Below is a small trained network, with its code and all its weights. Each question gives an input and a class and asks what happens when units are switched off, that is, made to give their printed mean instead of their output.

import numpy as np


def w(rows, s, z=0):
    codes = np.array(rows[::2]) - 128.0
    scale = np.full(codes.shape[1], s)
    scale[-1] = z or s
    return codes * scale


def norm(h):
    return h / np.sqrt((h * h).mean(-1, keepdims=True) + 1e-5)


def f(y):
    return y / 2 * (1 + np.tanh(0.7978845608 * (y + 0.044715 * y**3)))


def log_softmax(a):
    a = a - a.max(-1, keepdims=True)
    return a - np.log(np.exp(a).sum(-1, keepdims=True))


def net(x, mask):
    res = np.array(x, float).reshape(1, 3) / 4 @ E
    u = 0
    for l in range(3):
        y = f(norm(res) @ A[l][:, :-1].T + A[l][:, -1])
        res = res + np.where(mask[u : u + 9], y, B[l][:, -1]) @ B[l][:, :-1]
        u += 9
    return log_softmax(norm(res)[-1] @ U[:, :-1].T + U[:, -1])


A, B = {}, {}
E = w([
[112,87,88,46,189,130],'x0',
[157,140,24,147,164,108],'x1',
[1,124,97,195,120,71],'x2',
],0.0074)
A[0] = w([
[143,149,34,139,88,150,52],'L0N0',
[170,227,45,172,35,28,90],'L0N1',
[133,125,191,93,70,73,186],'L0N2',
[186,55,175,151,114,60,86],'L0N3',
[112,146,198,241,96,142,254],'L0N4',
[21,161,254,193,111,138,102],'L0N5',
[192,148,180,104,84,167,150],'L0N6',
[95,73,136,19,128,17,190],'L0N7',
[162,214,94,148,51,84,201],'L0N8',
],0.0076,0.0021)
B[0] = w([
[132,126,179,122,109,148,155],'L0N0',
[90,31,207,196,254,94,223],'L0N1',
[126,226,154,111,73,162,176],'L0N2',
[109,127,119,208,94,156,131],'L0N3',
[152,51,37,61,137,105,249],'L0N4',
[112,101,201,119,125,130,255],'L0N5',
[37,162,125,132,207,139,219],'L0N6',
[224,146,105,148,69,157,218],'L0N7',
[134,10,183,79,149,163,194],'L0N8',
],0.0069,0.0049)
A[1] = w([
[149,146,127,36,106,174,255],'L1N0',
[91,134,135,126,52,139,181],'L1N1',
[117,148,101,175,151,215,87],'L1N2',
[147,109,26,64,93,112,67],'L1N3',
[187,151,105,90,248,232,252],'L1N4',
[118,105,191,124,21,131,126],'L1N5',
[188,39,79,194,133,254,115],'L1N6',
[47,56,116,132,106,114,73],'L1N7',
[12,96,187,93,122,214,247],'L1N8',
],0.0083,0.001)
B[1] = w([
[71,124,163,156,145,95,203],'L1N0',
[114,165,172,163,210,183,145],'L1N1',
[172,110,159,157,143,200,131],'L1N2',
[185,179,87,155,134,72,165],'L1N3',
[166,154,127,146,89,116,254],'L1N4',
[102,158,79,93,254,126,177],'L1N5',
[117,55,127,151,157,107,183],'L1N6',
[100,99,109,116,130,160,195],'L1N7',
[179,151,84,143,136,148,244],'L1N8',
],0.0087,0.0072)
A[2] = w([
[212,73,135,132,85,101,19],'L2N0',
[121,48,51,108,131,52,253],'L2N1',
[136,104,137,49,136,135,92],'L2N2',
[194,205,145,64,80,200,153],'L2N3',
[60,153,141,111,212,159,100],'L2N4',
[2,136,90,10,145,126,193],'L2N5',
[99,92,196,73,160,175,117],'L2N6',
[175,164,62,58,116,105,218],'L2N7',
[138,64,174,71,137,31,137],'L2N8',
],0.0092,0.0019)
B[2] = w([
[86,177,1,144,133,197,168],'L2N0',
[127,185,193,112,10,96,254],'L2N1',
[137,87,123,241,187,155,133],'L2N2',
[89,77,172,83,105,115,199],'L2N3',
[104,101,60,82,148,79,211],'L2N4',
[142,220,97,85,112,189,203],'L2N5',
[155,212,84,178,167,133,189],'L2N6',
[139,205,152,255,93,96,178],'L2N7',
[123,167,131,87,142,52,171],'L2N8',
],0.007,0.0071)
U = w([
[112,26,174,154,164,38,184],'0',
[148,146,251,104,116,150,148],'1',
[113,87,127,129,96,144,2],'2',
[194,81,94,196,159,173,107],'3',
[182,187,96,189,77,46,167],'4',
[27,120,110,93,58,71,112],'5',
[91,171,81,89,218,142,189],'6',
[106,104,134,153,117,137,15],'7',
],0.016,0.0078)

Each question gives the input, the list of numbers given to net, and the class t.
The units are the neurons (one row each of A and B). Each row of codes is followed by its name. A weight is (code - 128) times the scale printed after its matrix; where a second scale follows, it is the last column's (A, B and U).
mask holds one flag per neuron, layer by layer. A switched-off neuron (its flag False) gives its mean, the last column of its row in B, instead of its output. The means were averaged over made-up inputs and are rounded, as every weight is.
A unit's drop is (log p(t) with every unit on - log p(t) with that unit switched off) / (log p(t) with every unit on - log p(t) with every unit switched off).
The circuit of an input: a set's keep is (log p(t) with only the set's units on - log p(t) with every unit switched off) / (log p(t) with every unit on - log p(t) with every unit switched off). Starting from the 12 units with the biggest drops (on a tie, the unit counted first), units are removed one at a time, each time the one whose removal leaves the highest keep (on an exact tie, the one counted first), for as long as the keep stays at least 0.8.
units of the circuit, in order: the units of the circuit, biggest drop first
unit that matters most: the unit with the biggest drop
k most important neurons: the k neurons with the biggest drops, biggest first
k most important neurons of layer l: the k neurons of layer l with the biggest drops, biggest first
drop when u is switched off: that unit's drop, to one decimal
input [-5,8,6], class 0: units of the circuit, in order : (L0N1)
input [0,3,-1], class 0: 2 most important neurons of layer 2 : (L2N5, L2N7)
input [-8,-7,-5], class 6: 2 most important neurons : (L1N5, L0N4)
input [-8,-7,-8], class 6: units of the circuit, in order : (L1N5, L2N1, L0N6)
input [-7,0,-7], class 3: units of the circuit, in order : (L1N6, L2N1)
input [-6,4,-4], class 0: units of the circuit, in order : (L0N1, L1N6)
input [-4,1,-3], class 3: 2 most important neurons : (L0N6, L1N0)
input [-3,-2,-2], class 6: 3 most important neurons of layer 0 : (L0N2, L0N5, L0N1)
input [5,-4,-2], class 1: 2 most important neurons : (L0N4, L1N4)
input [-6,0,-3], class 3: 2 most important neurons : (L0N6, L1N0)
input [-3,5,-8], class 3: 2 most important neurons : (L0N4, L2N1)
input [-2,-1,1], class 6: 2 most important neurons of layer 2 : (L2N5, L2N6)
input [-5,0,-2], class 3: 2 most important neurons of layer 0 : (L0N6, L0N2)
input [-4,2,-6], class 3: 3 most important neurons : (L2N1, L1N6, L2N0)
input [-8,6,-7], class 3: unit that matters most : L2N0
input [-4,-1,-3], class 3: 3 most important neurons : (L0N6, L0N4, L2N1)
input [0,3,5], class 5: 2 most important neurons of layer 2 : (L2N1, L2N5)
input [-1,5,8], class 5: drop when L0N7 is switched off : 0.1
input [-2,4,2], class 0: drop when L0N1 is switched off : 0.2
input [-5,-4,3], class 6: drop when L0N5 is switched off : 0.0
input [2,5,6], class 5: most important neuron of layer 1 : (L1N4)
